data =
[[  93.4  208.0 -130.2  219.6  134.8   21.9  142.1  214.8   80.6  180.8
   -45.9]
 [  35.2  252.6 -168.3  232.9  215.0   47.0  113.9  178.9   94.3  150.9
    23.9]
 [ 107.8  191.5 -111.0  220.3  114.6   19.3  141.9  224.8   82.9  191.0
   -58.8]
 [  67.7  231.0 -160.2  230.6  175.3   32.4  125.7  201.0   91.7  163.4
   -17.4]
 [  81.8  215.4 -147.1  227.4  156.3   25.6  136.9  206.8   87.1  174.0
   -31.2]
 [  47.0  242.5 -164.9  231.3  193.7   37.7  122.3  185.9   95.0  163.8
     1.6]]
Read off the entry just right of 81.8.
215.4
The entry just left of 125.7 is 32.4
The maximum -> 252.6
The entry just right of 215.0: 47.0
Read off the 4th entry in reading order.
219.6
Read off the 2nd largest entry.
242.5
Read off the entry just right of 134.8.
21.9
Read off the entry just right of 82.9.
191.0
Read off the entry just left of 208.0.
93.4
The third largest entry: 232.9
Read off the smallest entry.
-168.3
Read off the entry just right of 136.9.
206.8
The entry just right of 94.3: 150.9
Read off the entry just right of -160.2.
230.6
Read off the third smallest entry.
-160.2
The entry just left of 185.9 -> 122.3
The entry just right of 227.4 is 156.3

grid =
[[ 2.85 -0.22 -2.27 -2.37 -2.16  6.24  5.05  0.82  2.42 -4.43 -2.73  3.81
   6.16  5.63]
 [ 1.81 -2.38 -3.20 -3.54 -3.40  3.13  3.10  0.99  1.63 -4.17 -3.61  2.40
   3.17  3.04]
 [ 3.47 -2.73 -2.88 -3.56 -3.64  5.20  4.61  2.66  3.80 -3.82 -3.65  3.67
   5.73  4.69]
 [-3.52  2.12  1.88  2.21  2.81 -4.18 -3.28 -1.31 -3.22  3.03  2.66 -3.64
  -4.86 -4.58]]
Report the entry just right of -3.61.
A: 2.40
The entry just left of -2.16 is -2.37
Report the entry just right of the smallest entry.
A: -4.58
The entry just left of -3.61 -> -4.17
The entry just left of 0.82: 5.05
The maximum -> 6.24
Report the minimum.
A: -4.86
The entry just left of 3.67 -> -3.65
The entry just left of 2.12 -> -3.52
Report the entry just left of 3.80.
A: 2.66
The entry just left of -2.38: 1.81
Report the entry just left of 3.81.
A: -2.73
The entry just right of -2.88 is -3.56

Questions about the grid below.
1) Which number is the entry just right of 6.62?
2) Which number is the entry just right of 6.94?
3) Which number is the maximum?
4) Which number is the entry just left of -5.45?
5) Which number is the second largest entry?
6) Which number is the smallest entry?
((1.34, 7.09, -1.03, 3.00), (-1.60, -5.95, -1.14, -3.75), (1.24, 7.35, -0.99, 2.83), (-1.58, -5.70, -1.00, -3.92), (-1.67, -4.79, -0.84, -4.67), (-1.69, -5.34, -1.06, -4.30), (1.03, 6.48, -0.86, 0.65), (-1.60, -5.39, -0.98, -4.24), (1.27, 6.62, -1.28, 2.91), (1.56, 5.93, -1.33, 3.40), (1.32, 7.11, -1.08, 2.82), (-1.33, -5.68, -0.99, -3.27), (1.40, 6.94, -1.10, 3.13), (-1.77, -4.97, -0.93, -4.48), (-1.61, -5.45, -1.01, -4.13))
1) -1.28
2) -1.10
3) 7.35
4) -1.61
5) 7.11
6) -5.95
